Below are the code and all the weights of a small trained network. Each question names an input and a class and asks about switching units off, where a switched-off unit gives its printed mean instead of its output.

import numpy as np


def w(rows, s, z=0):
    codes = np.array(rows[::2]) - 128.0
    scale = np.full(codes.shape[1], s)
    scale[-1] = z or s
    return codes * scale


def f(y):
    return y / 2 * (1 + np.tanh(0.7978845608 * (y + 0.044715 * y**3)))


def log_softmax(a):
    a = a - a.max(-1, keepdims=True)
    return a - np.log(np.exp(a).sum(-1, keepdims=True))


def net(x, mask):
    res = np.array(x, float).reshape(1, 6) / 4 @ E
    y = f(res @ A[0][:, :-1].T + A[0][:, -1])
    res = res + np.where(mask, y, B[0][:, -1]) @ B[0][:, :-1]
    return log_softmax(res[-1] @ U[:, :-1].T + U[:, -1])


A, B = {}, {}
E = w([
[151,202,252,98,174,156],'x0',
[99,174,55,95,187,159],'x1',
[175,103,110,72,90,190],'x2',
[42,117,180,202,12,191],'x3',
[66,18,176,91,131,97],'x4',
[135,91,132,236,164,97],'x5',
],0.012)
A[0] = w([
[166,141,125,112,76,146,171],'neuron 0',
[138,107,148,131,73,150,116],'neuron 1',
[112,185,155,119,138,182,145],'neuron 2',
[171,136,119,90,71,117,177],'neuron 3',
[117,96,86,159,113,125,140],'neuron 4',
[115,128,159,178,140,65,127],'neuron 5',
[142,120,50,124,121,142,139],'neuron 6',
[110,99,249,119,110,103,141],'neuron 7',
[110,89,87,173,150,111,115],'neuron 8',
[187,127,153,129,114,177,253],'neuron 9',
[90,190,141,194,124,144,192],'neuron 10',
],0.014,0.0055)
B[0] = w([
[165,155,148,228,130,210,182],'neuron 0',
[184,162,94,192,96,212,179],'neuron 1',
[127,161,205,76,137,102,206],'neuron 2',
[129,181,48,138,162,192,190],'neuron 3',
[125,68,151,70,92,151,192],'neuron 4',
[135,174,186,189,178,121,202],'neuron 5',
[65,189,198,105,55,81,214],'neuron 6',
[179,177,207,66,2,162,250],'neuron 7',
[173,26,208,87,142,139,202],'neuron 8',
[159,130,82,110,13,216,205],'neuron 9',
[55,217,146,90,247,137,211],'neuron 10',
],0.0089,0.013)
U = w([
[129,138,155,44,145,152,224],'0',
[169,187,63,254,112,177,132],'1',
[117,202,216,214,154,148,200],'2',
[133,129,118,207,149,143,2],'3',
[135,141,202,160,21,143,157],'4',
[92,101,169,198,118,91,59],'5',
[91,191,126,62,191,74,113],'6',
[163,117,101,192,174,63,27],'7',
],0.011,0.0055)

Each question gives the input, the list of numbers given to net, and the class t.
The units are the neurons (one row each of A and B). Each row of codes is followed by its name. A weight is (code - 128) times the scale printed after its matrix; where a second scale follows, it is the last column's (A, B and U).
mask holds one flag per neuron, in row order. A switched-off neuron (its flag False) gives its mean, the last column of its row in B, instead of its output. The means were averaged over made-up inputs and are rounded, as every weight is.
A unit's drop is (log p(t) with every unit on - log p(t) with that unit switched off) / (log p(t) with every unit on - log p(t) with every unit switched off).
The circuit of an input: a set's keep is (log p(t) with only the set's units on - log p(t) with every unit switched off) / (log p(t) with every unit on - log p(t) with every unit switched off). Starting from all 11 units, units are removed one at a time, each time the one whose removal leaves the highest keep (on an exact tie, the one counted first), for as long as the keep stays at least 0.8.
units of the circuit, in order: the units of the circuit, biggest drop first
most important unit: the unit with the biggest drop
top k neurons: the k neurons with the biggest drops, biggest first
drop when u is switched off: that unit's drop, to one decimal
input [-7,0,-5,1,2,0], class 5: units of the circuit, in order : (neuron 7; neuron 9)
input [-5,1,3,-3,-5,7], class 4: top neuron : (neuron 6)
input [1,4,-7,7,1,-3], class 6: units of the circuit, in order : (neuron 10; neuron 0)
input [3,-7,-3,5,-3,6], class 2: top 2 neurons : (neuron 10; neuron 5)
input [-4,2,-1,1,-5,8], class 2: top 2 neurons : (neuron 10; neuron 5)
input [-6,-2,2,-6,2,-7], class 6: top 2 neurons : (neuron 7; neuron 9)
input [4,4,0,-6,1,1], class 6: units of the circuit, in order : (neuron 7; neuron 8)
input [-1,2,-1,-5,-1,-1], class 6: units of the circuit, in order : (neuron 7; neuron 9)
input [-3,-8,6,-8,-3,6], class 1: units of the circuit, in order : (neuron 7; neuron 3)
input [6,7,-3,-1,-3,5], class 6: top 2 neurons : (neuron 10; neuron 0)
input [0,5,-6,4,-6,2], class 6: top 2 neurons : (neuron 10; neuron 0)
input [6,-2,-1,4,-7,-8], class 2: top 2 neurons : (neuron 10; neuron 2)
input [-7,5,5,0,-8,-8], class 1: top 3 neurons : (neuron 3; neuron 0; neuron 7)
input [8,-4,1,-3,-4,-6], class 4: most important unit : neuron 9
input [2,2,8,-2,0,6], class 1: top 4 neurons : (neuron 7; neuron 8; neuron 2; neuron 4)
input [-2,3,-3,-5,-3,6], class 7: top 2 neurons : (neuron 7; neuron 2)
input [5,-8,-3,-7,2,-4], class 4: top 2 neurons : (neuron 7; neuron 10)
input [-6,8,-7,-4,-7,4], class 6: drop when neuron 2 is switched off : 0.0
input [-4,-6,-1,-3,1,-7], class 1: drop when neuron 2 is switched off : 0.1
input [7,-4,4,-3,4,8], class 4: most important unit : neuron 7
input [-5,-4,-4,1,-4,6], class 2: drop when neuron 4 is switched off : -0.1
input [6,1,1,-2,6,0], class 4: drop when neuron 7 is switched off : 0.9
